Below are the code and all the weights of a small trained network. Each question names an input and a class and asks about switching units off, where a switched-off unit gives its printed mean instead of its output.

import numpy as np


def w(rows, s, z=0):
    codes = np.array(rows[::2]) - 128.0
    scale = np.full(codes.shape[1], s)
    scale[-1] = z or s
    return codes * scale


def norm(h):
    return h / np.sqrt((h * h).mean(-1, keepdims=True) + 1e-5)


def f(y):
    return np.maximum(y, 0)


def log_softmax(a):
    a = a - a.max(-1, keepdims=True)
    return a - np.log(np.exp(a).sum(-1, keepdims=True))


def net(x, mask):
    res = np.array(x, float).reshape(1, 5) / 4 @ E
    u = 0
    for l in range(2):
        y = f(norm(res) @ A[l][:, :-1].T + A[l][:, -1])
        res = res + np.where(mask[u : u + 6], y, B[l][:, -1]) @ B[l][:, :-1]
        u += 6
    return log_softmax(norm(res)[-1] @ U[:, :-1].T + U[:, -1])


A, B = {}, {}
E = w([
[84,92,200,121,213,80,152,60,243,82,197],'x0',
[51,190,223,34,49,159,219,173,157,254,160],'x1',
[202,176,141,18,250,104,103,155,120,159,119],'x2',
[240,128,85,167,133,158,216,19,173,228,74],'x3',
[235,159,171,135,42,43,149,215,182,70,149],'x4',
],0.00095)
A[0] = w([
[36,166,146,108,131,134,56,210,90,33,128,52],'L0N0',
[58,135,76,129,178,186,88,70,101,170,148,57],'L0N1',
[201,180,155,29,225,152,56,151,143,141,103,80],'L0N2',
[105,81,152,173,63,163,113,109,154,122,120,13],'L0N3',
[183,166,53,105,61,218,122,177,1,131,107,65],'L0N4',
[51,145,83,122,170,183,88,83,100,168,163,5],'L0N5',
],0.0026)
B[0] = w([
[213,23,131,114,92,98,95,68,83,247,238,231],'L0N0',
[142,38,220,119,124,139,206,180,94,78,53,196],'L0N1',
[52,173,17,173,122,47,248,150,58,108,163,221],'L0N2',
[74,174,37,158,142,86,187,131,55,111,153,144],'L0N3',
[49,134,188,180,188,30,53,130,255,179,59,249],'L0N4',
[137,39,212,117,141,155,202,133,104,84,49,164],'L0N5',
],0.0026,0.002)
A[1] = w([
[189,81,42,180,205,123,27,108,71,15,93,19],'L1N0',
[82,102,176,113,213,103,179,51,242,50,216,1],'L1N1',
[53,181,196,46,97,172,175,178,127,218,131,39],'L1N2',
[51,86,117,233,12,162,138,94,152,95,140,143],'L1N3',
[234,167,70,164,130,186,208,35,195,195,61,6],'L1N4',
[252,191,147,129,42,60,129,210,190,59,163,23],'L1N5',
],0.0029,0.0007)
B[1] = w([
[146,212,178,89,32,209,193,104,229,130,162,252],'L1N0',
[139,169,93,173,56,114,42,203,99,207,13,234],'L1N1',
[229,148,83,181,103,179,95,58,202,4,136,254],'L1N2',
[182,211,80,29,255,68,170,162,96,139,129,254],'L1N3',
[62,67,184,74,90,92,19,206,62,75,252,254],'L1N4',
[23,40,135,117,222,237,157,41,64,151,53,231],'L1N5',
],0.003,0.0026)
U = w([
[174,179,135,120,71,202,135,93,212,71,164,164],'0',
[121,53,160,96,99,100,63,147,78,141,235,152],'1',
[88,51,161,121,176,188,183,100,89,114,51,151],'2',
[112,165,124,171,114,77,64,165,165,187,41,145],'3',
[129,194,53,102,178,61,203,149,90,118,158,140],'4',
[162,97,125,194,133,102,164,120,134,152,142,57],'5',
[154,91,125,255,136,117,175,135,134,144,166,2],'6',
],0.0087,0.0043)

Each question gives the input, the list of numbers given to net, and the class t.
The units are the neurons (one row each of A and B). Each row of codes is followed by its name. A weight is (code - 128) times the scale printed after its matrix; where a second scale follows, it is the last column's (A, B and U).
mask holds one flag per neuron, layer by layer. A switched-off neuron (its flag False) gives its mean, the last column of its row in B, instead of its output. The means were averaged over made-up inputs and are rounded, as every weight is.
A unit's drop is (log p(t) with every unit on - log p(t) with that unit switched off) / (log p(t) with every unit on - log p(t) with every unit switched off).
The circuit of an input: a set's keep is (log p(t) with only the set's units on - log p(t) with every unit switched off) / (log p(t) with every unit on - log p(t) with every unit switched off). Starting from all 12 units, units are removed one at a time, each time the one whose removal leaves the highest keep (on an exact tie, the one counted first), for as long as the keep stays at least 0.8.
units of the circuit, in order: the units of the circuit, biggest drop first
top k neurons: the k neurons with the biggest drops, biggest first
k most important neurons of layer l: the k neurons of layer l with the biggest drops, biggest first
input [6,-1,5,1,-2], class 3: units of the circuit, in order	L1N1
input [6,-8,5,-5,7], class 0: top 2 neurons	L1N0; L0N4
input [4,4,8,6,-5], class 4: top 4 neurons	L0N2; L0N0; L1N5; L1N0
input [7,-1,5,7,-4], class 1: 2 most important neurons of layer 1	L1N4; L1N3
input [7,2,7,0,-5], class 3: 3 most important neurons of layer 1	L1N1; L1N3; L1N5
input [1,-1,-5,4,-4], class 4: 2 most important neurons of layer 0	L0N0; L0N3
input [-5,7,-3,-3,8], class 2: top 2 neurons	L1N5; L1N0
input [4,-7,7,2,5], class 0: 2 most important neurons of layer 0	L0N4; L0N1
input [-2,-6,7,-1,7], class 2: 3 most important neurons of layer 1	L1N5; L1N3; L1N2
input [7,6,-7,-5,-1], class 3: top 2 neurons	L1N1; L1N0
input [-4,1,3,1,5], class 2: 3 most important neurons of layer 1	L1N5; L1N1; L1N3
input [3,6,-7,8,-7], class 1: top 2 neurons	L1N4; L1N5
input [8,5,-8,-3,6], class 3: top 2 neurons	L1N1; L0N2
input [-1,-3,-8,-3,7], class 4: top 3 neurons	L1N3; L0N3; L0N1
input [1,-8,-7,0,3], class 0: top 2 neurons	L1N0; L0N2
input [8,-3,7,7,3], class 3: 2 most important neurons of layer 1	L1N1; L1N3
input [-6,-6,0,-1,7], class 2: top 3 neurons	L1N5; L1N2; L1N1
input [-4,5,-7,-5,-2], class 4: top 2 neurons	L1N3; L1N4
input [-5,6,0,8,7], class 1: top 2 neurons	L1N4; L1N0
input [0,-7,-8,-2,0], class 4: most important neuron of layer 0	L0N3
input [-1,-6,6,-2,-4], class 0: 3 most important neurons of layer 1	L1N0; L1N3; L1N5
